Kisi: [104 138  81 142 168 122 176 143  87  83 133 120  97 178 145 111]
Fam: [157  90 118 126 155 173 114  94 156 128 138 155 110 165  83 180]
porif: [ 98 143 104 158 118 110 105 162 142 144 121 118 167 125 146 162]
mol: [168 143 164 142 173  84  97 154 159  96 112 100 125 111 179  89]
Roni: [140  85 100 167 100  89  90 176 153 146 127 136 106 148 141  91]
lukur: [161 156 114 127 131  86 141 162 117  88  94 167 148 128 151  99]
modot: [131 112  83 164 164 158 134 142 120  79 174  94 179 109 125 142]
nonob: [126 156 180  88 151  83  83 108 129 155 144 168 140 106 181 109]
Kes: [117 116 158 167 130  83 133 119 145  76 141 180 156 177 144 101]
sasif: [151  83  83 109 129 155 144 168 140 105 144 169 113 150 156  84]
Nede: [171  89 104 125 122 148  78  96 145  91 172  89 168  87 142 176]
find: [151  83  83 108 129 155 144 168 140] | nonob
find: [100 125] | mol
find: [126 155] | Fam
find: [ 89 168  87] | Nede
find: [108 129] | nonob

bar: [150 119 125  79 126  77 164 151 119 135 126 140 170 109 127 164 152  72
 155  75 177  74 124]
Sisin: [164  95 125  79 126  77 164 151 119 135 126 140 170  90 172 111 116 150
 102 159  75  86 155]
telol: [179  98 108 176 178 129 160 100  84 156 120  73 109 153 129 152 164 156
 180 175 145 154  86]
Bofo: [164  95 125  79 126  77 164 151 119 135 126 140 170 109 127 164 152  72
 181  75 177  74 124]
find: [108 176 178 129 160 100  84 156 120] | telol
find: [150 119 125  79 126  77 164 151 119 135 126 140 170 109 127 164 152  72
 155  75 177  74 124] | bar
find: [126 140 170  90] | Sisin
find: [164  95 125  79 126  77 164 151 119 135 126 140 170  90 172 111 116 150
 102 159  75  86 155] | Sisin

Fep: [127 125 124 129 128 135 127 130 127 124 132 126 126 126 129 126 124 129
 121 132 126 129 131 127 143 134 131 133 133 127]
zat: [120 126 107 101 111 110  74 104 132 140 119 107 120 133  84  94 121  97
  85 125 101 139 126 103 123 124 127 126 101 111]
Telo: [120 130 123 126 124 132 128 120 132 107 119 140 136 134 136 115 136 128
 131 142 122 123 120 114 131 140 111 127 129 128]
zofak: [125 123 141 143 141 150 177 146 120 124 131 145 132 126 174 145 138 149
 162 146 145 119 127 134 131 132 119 135 153 134]
figi: [116 125 119 117 120 132 116 117 127 139 125 127 131 134 129 105 134 118
 122 147 114 128 121 104 128 135 113 131 126 121]
megef: [118 130 112 112 115 121  97 107 137 141 125 121 133 137 112  97 132 111
 108 137 107 132 120 101 129 138 115 125 114 120]
Loz: [127 121 111 108 114 113  89 107 139 140 123 114 128 135  97 100 126 105
  98 125 106 136 123 105 126 131 122 123 107 117]
find: [142 122 123 120 114] | Telo
find: [127 121 111 108 114 113  89 107 139 140 123 114 128 135  97 100 126 105
  98 125 106 136 123 105 126 131 122 123 107 117] | Loz
find: [115 136 128 131 142 122 123 120 114 131] | Telo
find: [140 119 107] | zat
find: [ 84  94 121  97  85 125 101 139] | zat
find: [124 132 126 126 126 129] | Fep
find: [127 124] | Fep

gote: [115 156 182 183]
fav: [ 82 115 158 126]
patev: [ 82 115  89  90]
find: [ 82 115  89  90] | patev
find: [ 82 115 158] | fav
find: [115 158] | fav
find: [115 156] | gote

Gib: [165 133 116 135 103 103 131 132]
nanom: [117 135 103 103 131  78  99 168]
sipe: [158 140 142 134 103 149  99 168]
nerap: [158 117 101 130 104 150 107 146]
punef: [183 109  90 164  86  92 104 112]
muru: [135 103 103 132  94 105 135 127]
Tato: [165 142 131 145 104 129 115 153]
sak: [165 133 116 135 103 103 131 108]
luz: [158 117 101 130 104 122 104 133]
pigu: [103 137 160 114 156 122 143 133]
find: [165 133 116 135 103 103 131 132] | Gib
find: [117 135 103 103 131  78  99 168] | nanom
find: [158 140 142] | sipe
find: [183 109  90 164] | punef

kozol: [121 128 126 131 116 113 126 131 149 107 143 145 101 107 141 115 150 130
 112 150 135 134 124 154 148 145 133 110 152 125 120 134 183 125 112 119
 111 121 139 136 121 135  96 124 127 146 136 158  74 139 114 116  95 160
 112 114 115 127]
dat: [ 99 102 123 124 148 149 138 125 116 124  93 150 125 134 108 133 119 100
 129 121 158 148 147 125 132 125 138 139 135 111 110  98 111 106 125 120
 137 150 143 134 115 143 112 142 105 130 149 120 174 109 169 115 125 107
 119 127 161  98]
Gobak: [146 144 124 137 148 135 143 134 105 157 118 106 159 148 116 143 134 124
 154 112 112 113 128 107 100 104 110 139 116 140 141 131  76 129 137 157
 142 134 119 126 140 107 156 133 134 122 107 113 156 114 149 141 175 109
 142 134 125 137]
rukob: [123 109 150 107 106 130 100 116 155 111 143 129 107 109 148 121  91 139
 104 130 140 140 126 135 149 156 156 129 112 119 121 123 165 138 130  82
 125 112 121 119 122 152 130 118 122 121 147 121 130 148  93 119  83 131
 132 140 131 129]
Risiv: [ 94 134 101 119 139 132 155 119 118 121 107 172 118 137 110 109 153 100
 128 134 158 152 119 157 145 127 135 121 160 138 119 121 135 111 141 113
 129 133 146 124 124 118 102 119 129 120 144 138 135 112 148  90 130 136
  97 144 146  87]
Givir: [111 108 120 104 143 151 120 134 104 118  98 138 115 131 115 125 104 115
 117 134 154 152 151 107 139 125 139 137 128 103 105 118 109 104 130 140
 141 154 125 132 118 153 133 134 156 122 160 114 149 124 161 123 129 103
 111 134 178 117]
lut: [129 127 143  97 122 140  95 114 119 130 131 111 126 136 139 127  73 146
 113 123 124 135 133  96 126 123 148 143  91 121 129 145  99 141 152 122
 147 120 102 111 133 138 148 119 130  99 143  99 153 138 105 136 131 101
 135 155 157 141]
Bodon: [148 108 131 128 121 115 103 117 128 126 138 120 147 113 138 120 100 183
 111 129 108 111 143 118 145 142 159 130  95 107 122 142 148 139 143 120
 123 137 104 130 130 153 138 116 111 119 127 113 123 170 108 114 114 116
 120 140 162 156]
find: [156 133 134 122] | Gobak
find: [143 145 101 107 141 115] | kozol
find: [124 118 102] | Risiv
find: [148 149] | dat

lape: [166 131 149 130 161 134 141 132 140]
Pab: [188 139 139 146 145 150 144 136 131]
Ler: [140 188 138 139 146 140 148 135 140]
nup: [137 166 146 135 135 139 132 141 132]
find: [188 138 139 146] | Ler
find: [166 131 149 130 161 134 141 132 140] | lape

git: [ 90 127 170 138 135 108 130  91  73 127 135 133 140 117 170 140 144 111
 140 147 128 119 164 143 102 122 140 115 118 145 134 143 110 127 150 124
 128 152 116 113 128 134  78 152 110 139 120]
tizak: [161 156 150 111 111 131 143 142 129 116 118  82 124 135 142 152 112 139
 147 108 151 109  88 127 143 155 175 128 134 150  91 141 139 103 148 145
 117 114 118 152 140 118 119 142  97 140 111]
dorus: [133 103 100 128 134 139 113 143 169 140 124 170 122 125  82 116 119 146
 122 124 120 151 126 124 147 112 103 123 121 114 159 125 148 158  99 121
 126 134 124 122 113 158 175 102 159  93 131]
Sok: [166 158 144 125 119 146 125 148 143 114 117  81 134 136 118 129  98 148
 132 108 163 110 102 129 176 156 152 142 132 129  98 119 142 109 131 117
 123 104 115 161 146 100 142 123 125 152 114]
gesif: [127  90  94 120 123 143 124 138 161 151 128 181 136 121 103 127 130 133
 117 115 106 147 125 118 131 102  98 121 128 118 155 132 137 155 112 129
 131 141 137 115 118 165 170 103 160  92 133]
dut: [120 108 136 150 137 107 121 111 108 108 148 168 129 123 116  77 147 101
 110 151 102 138 138 139 113  73 124 108 131 109 106 111 116 151 121  81
 131 117 148 107 134 126 129 124 119 130 148]
liv: [112 143 142 147 132 109 131 107 101 108 154 162 131 121 122  75 144 101
  98 155 100 138 150 131 121  82 121 117 126 107 115 108 115 149 122  82
 133 117 150 102 132 125 123 128 130 129 151]
duro: [128  89  92 118 125 145 126 135 158 153 129 185 140 122 110 131 136 127
 119 111 103 144 121 119 121  95  98 119 131 120 152 136 133 155 116 133
 115 141 137 131 122 167 168 105 154  92 132]
fuz: [146 146  85 125 123 165 131 143 162 141 128  98 139 134 126 145 102 151
 107 103 148 122 115 105 155 169 103 158 126 117 146 121 127 104 120 155
 127 122 133 144 139  86 157 112 153 147 120]
find: [131 141 137 115] | gesif
find: [115 149 122] | liv
find: [113 143] | dorus
find: [ 82 121] | liv
find: [110 151] | dut
find: [139 134 126 145 102 151 107 103] | fuz
find: [144 139  86 157 112] | fuz

kem: [135 112 126 159 120 107 155 117 154 104 101 109 162 108 107 118 176 105
 116 131 152 111 110 115 156 141 124 100 128 102 161 154 106 153 132 179
 139 129 101 157 107 135 137 156]
peb: [ 88  88  67 159 150  85  78  84 154  76 140 126  77  74  94  83 119  99
 112  62 127  91 145 144 167  95 179 149  78  97 160 117  83  69  80 104
 141  78 147 155  97 150  95 170]
zuba: [137 106 105 150 112 106 129  99 157 106 122 118 115 107 107 120 134  99
 106  98 153 122 116 113 145  97 140 124 100 117 141 152 106 117 103 127
 109 130 121 155 111 107  95 150]
Pog: [ 95 129  92 147 136 143 153  85 105 132 141 142 128 135 105 102 166 100
  86 158 111 125 109  89 165  70 138 128 157 111  71 128 137 168  76 120
 155 125 115 150 141  84  71  84]
zet: [ 88 135 106 131 119 129 106 103 107 115 138 135 100 106 117  87 128 104
 115 120 105  96 119 121 134  95 127 130 132  96 102 105 125 114  86 111
 136  92 128 124 133 113  97 105]
Rofa: [ 78 109  80 146 145 104  80  92 129  92 147 136  84  86 106  79 117 103
 117  83 110  91 141 142 155  94 164 149 101  95 133 103 101  79  78 103
 147  75 147 138 114 141  95 140]
nol: [102 166 155 107 163 166 108 158  85 164 172 170 129 161 163 130 105 170
 161 160  83 144 168 165 122 144 145 170 164 149  97  84 165 123 138 106
 173 115 169  96 164 158 148  95]
feget: [119 111 117 149  88 108 133  85 126 106 110 107 108 114  90 111 141 100
  82 120 123 115 106  88 148  88 133 132 130 113 106 130 106 138  93 109
 123 123 100 145 106 100  87 116]
Foron: [134 118 124 120 150 120 127 150 141 121 116 120 149 119 137 132 131 134
 150 122 140 122 130 146 119 164 118 119 124 123 163 134 122 121 155 158
 126 126 127 124 120 152 163 153]
find: [ 99 157 106 122 118 115 107 107 120 134  99 106] | zuba
find: [106  88 148  88 133 132 130 113 106 130 106] | feget
find: [149  88 108 133  85] | feget
find: [130 132] | zet
find: [163 130 105 170 161] | nol
find: [ 92 129  92 147 136] | Rofa
find: [179 139 129] | kem

Supup: [117 142 137 139 118 126 136 117 108 133 126 133 120 130 126 120 133 115
 127 125 123 125 133 139 139 137 140 107 141 130 128 138 153]
ginu: [134 118 137 104 142 139 106 132 141 135 125 131 149 135 138 142 119 150
 128 136 127 134 108 143 162  95 141 136 161 145 133 122 111]
Vuto: [120 160 155 150 105 121 143 101  78 129 115 139 123 145 131 107 151 116
 125 131 124 124 130 161 136 145 143  95 162 141 149 143 174]
find: [130 128 138] | Supup
find: [116 125 131 124] | Vuto
find: [161 136 145 143  95 162 141] | Vuto
find: [133 115 127 125 123] | Supup
find: [107 141] | Supup
find: [116 125 131 124 124 130] | Vuto

Dipi: [112  82 104 165 169 151 187 114 186]
Muku: [112  82 104 165 169 151 114 187 186]
Nukig: [112  82 104 165 119 160 181 116 162]
find: [169 151 114 187] | Muku
find: [165 169 151 114] | Muku

sos: [127 150 143 112  89  93]
bopi: [128 106 113 144 141 140]
Sib: [127 113 106 144 115 116]
fif: [129 150 143 112  89  93]
find: [106 113 144] | bopi
find: [127 150 143 112  89  93] | sos
find: [106 113 144 141] | bopi

neza: [ 97  93  91  95  89 144 130  98 130  80 169  83 164 149 152 125 104]
povo: [ 83 174 113 136 112 100 109 151 116 160  82  79 149 130  93  96 143]
Deg: [ 89 134  95  93 139 155 142 118  92 121  98 176 171 102 148 163 178]
vomiz: [ 89 134  95  93 139 155 142 118 116 121  98 176 171 102 148 163 178]
dul: [180 132  91  95  89 144 130  98 130  80 169 159 143 178  94 116  98]
find: [180 132  91  95  89 144 130  98 130  80 169 159 143 178  94 116  98] | dul
find: [ 93  91  95  89 144 130  98 130] | neza
find: [ 89 134  95  93 139 155 142 118  92 121  98 176 171 102 148 163 178] | Deg
find: [130  80 169  83 164 149 152 125] | neza
find: [ 89 134  95  93 139 155 142 118  92 121] | Deg
find: [164 149 152 125 104] | neza

misaf: [129 156 115 145 119 121 136 126 137 138 134 149  74 126 109 106 148 119
 133 119 162 123 135 132 144 129]
pir: [137 108 135 102 145 151 152 140 129 116 129 115 139 127 130 115 130  94
 122 138 163 123 113 140 109 110]
zesap: [109  99 146 120 146 114 119 106 136 113 119 125 161 105 142 131 133 119
 162 119 148 118 150 139 130 140]
dofof: [137 108 135 102 145 151 152 140 129 116 149  74 134 127 130 127 114 111
 113 106 123 144 135 104 146 115]
find: [133 119 162 119 148] | zesap
find: [134 149  74] | misaf
find: [ 74 134 127 130 127 114 111] | dofof
find: [115 139 127] | pir
find: [131 133 119 162 119] | zesap

funu: [ 89 175 147 145]
Bofen: [176  80 165  87]
vib: [140 178  80 113]
find: [ 80 165] | Bofen
find: [ 80 165  87] | Bofen
find: [165  87] | Bofen
find: [178  80] | vib

lum: [116  78 100  64]
bateg: [116  78 100  72]
papar: [ 78 100 116  94]
find: [100  72] | bateg
find: [116  78 100  64] | lum
find: [116  78 100  72] | bateg
find: [100 116] | papar

